Below are the code and all the weights of a small trained network. Each question names an input and a target symbol and asks about switching units off, where a switched-off unit gives its printed mean instead of its output.

import numpy as np


def w(rows, s, z=0):
    codes = np.array(rows[::2]) - 128.0
    scale = np.full(codes.shape[1], s)
    scale[-1] = z or s
    return codes * scale


def f(y):
    return y / 2 * (1 + np.tanh(0.7978845608 * (y + 0.044715 * y**3)))


def softmax(a):
    e = np.exp(a - a.max(-1, keepdims=True))
    return e / e.sum(-1, keepdims=True)


def log_softmax(a):
    a = a - a.max(-1, keepdims=True)
    return a - np.log(np.exp(a).sum(-1, keepdims=True))


def net(x, mask):
    ids = ['βγδλξπστψ'.index(c) for c in x.split()]
    T = len(ids)
    res = E[ids] + P[:T]
    r = res
    for j in range(2):
        rows = slice(2 * j, 2 * j + 2)
        q, k, v = (r @ M[0][rows].T for M in (Q, K, V))
        z = softmax(np.where(np.tri(T) > 0, q @ k.T / 2**0.5, -1e9)) @ v
        o = O[0][rows]
        res = res + np.where(mask[j], z, o[:, -1]) @ o[:, :-1]
    y = f(res @ A[0][:, :-1].T + A[0][:, -1])
    res = res + np.where(mask[2:10], y, B[0][:, -1]) @ B[0][:, :-1]
    return log_softmax(res[-1] @ U[:, :-1].T + U[:, -1])


Q, K, V, O, A, B = {}, {}, {}, {}, {}, {}
E = w([
[155,56,103,2],'β',
[164,124,87,205],'γ',
[141,93,143,57],'δ',
[182,50,133,64],'λ',
[172,157,156,160],'ξ',
[202,139,71,48],'π',
[97,97,128,203],'σ',
[157,100,127,163],'τ',
[83,169,157,187],'ψ',
],0.022)
P = w([
[168,163,101,171],'0',
[6,150,118,130],'1',
[143,109,122,150],'2',
[101,136,151,96],'3',
[125,120,121,151],'4',
[132,123,151,50],'5',
[136,121,136,99],'6',
[113,131,136,159],'7',
[146,115,135,107],'8',
[121,138,147,109],'9',
[178,105,107,120],'10',
[101,147,172,116],'11',
[194,97,94,126],'12',
[112,138,172,91],'13',
],0.015)
Q[0] = w([
[87,173,154,160],'H0',
[8,76,54,97],'H0',
[134,193,124,111],'H1',
[106,132,217,113],'H1',
],0.012)
K[0] = w([
[122,153,192,157],'H0',
[10,28,192,56],'H0',
[101,64,178,135],'H1',
[171,97,25,162],'H1',
],0.011)
V[0] = w([
[121,59,166,176],'H0',
[106,221,153,176],'H0',
[134,8,77,174],'H1',
[111,163,62,43],'H1',
],0.014)
O[0] = w([
[113,121,112,226,133],'H0',
[233,81,139,7,1],'H0',
[214,62,33,176,234],'H1',
[95,255,109,126,8],'H1',
],0.0099,0.0031)
A[0] = w([
[216,102,67,204,117],'N0',
[89,194,119,112,79],'N1',
[177,125,229,32,128],'N2',
[254,221,104,140,160],'N3',
[99,176,184,63,179],'N4',
[63,114,18,209,82],'N5',
[102,91,73,60,252],'N6',
[59,101,235,168,82],'N7',
],0.008,0.0042)
B[0] = w([
[111,212,182,72,255],'N0',
[122,59,76,127,135],'N1',
[63,73,65,185,228],'N2',
[62,97,145,154,231],'N3',
[181,94,124,200,148],'N4',
[161,182,170,35,234],'N5',
[158,175,173,172,169],'N6',
[131,5,63,178,170],'N7',
],0.012,0.0088)
U = w([
[93,119,106,99,25],'β',
[158,136,183,142,70],'γ',
[179,142,84,202,42],'δ',
[172,112,154,97,146],'λ',
[137,61,217,181,254],'ξ',
[185,176,48,214,117],'π',
[225,56,146,49,13],'σ',
[255,79,108,90,79],'τ',
[185,39,117,124,150],'ψ',
],0.006,0.0031)

Each question gives the input, a string of symbols that net reads in full, and the target symbol t.
The units are the heads (2 rows each of Q, K, V and O) and the neurons (one row each of A and B). Each row of codes is followed by its name. A weight is (code - 128) times the scale printed after its matrix; where a second scale follows, it is the last column's (O, A, B and U).
mask holds one flag per unit, heads first, then neurons. A switched-off unit (its flag False) gives its mean, the last column of its rows in O or B, instead of its output. The means were averaged over made-up inputs and are rounded, as every weight is.
A unit's drop is (log p(t) with every unit on - log p(t) with that unit switched off) / (log p(t) with every unit on - log p(t) with every unit switched off).
The circuit of an input: a set's keep is (log p(t) with only the set's units on - log p(t) with every unit switched off) / (log p(t) with every unit on - log p(t) with every unit switched off). Starting from all 10 units, units are removed one at a time, each time the one whose removal leaves the highest keep (on an exact tie, the one counted first), for as long as the keep stays at least 0.8.
circuit, biggest first: the units of the circuit, biggest drop first
most important unit: the unit with the biggest drop
top k neurons: the k neurons with the biggest drops, biggest first
which heads matter: for each layer, one digit per head in row order, 1 if its drop is at least 0.15 and else 0, layers parted by /
drop when u is switched off: that unit's drop, to one decimal
input ξ ξ ψ, target ψ: most important unit => H1
input ξ ξ ξ σ, target ψ: top 2 neurons => (N7 N0)
input λ δ σ π ξ β, target β: top 2 neurons => (N5 N1)
input ξ δ λ ξ β λ ξ λ ξ δ π, target π: which heads matter => 11
input λ ξ δ σ σ β π λ τ β, target β: which heads matter => 11
input β ξ π ξ, target π: which heads matter => 01
input λ δ γ π π, target π: circuit, biggest first => (H1 N5)
input ξ λ ξ ξ ξ ξ ξ ξ ξ, target ψ: circuit, biggest first => (N2 H0)
input π π σ, target π: which heads matter => 01
input ξ σ δ ξ ξ δ, target ξ: drop when N7 is switched off => 0.0
input ψ δ ξ ξ σ λ, target ξ: drop when H0 is switched off => 0.2
input ψ τ β λ σ ξ λ ξ ξ ξ δ ξ λ, target ξ: drop when H1 is switched off => 0.9
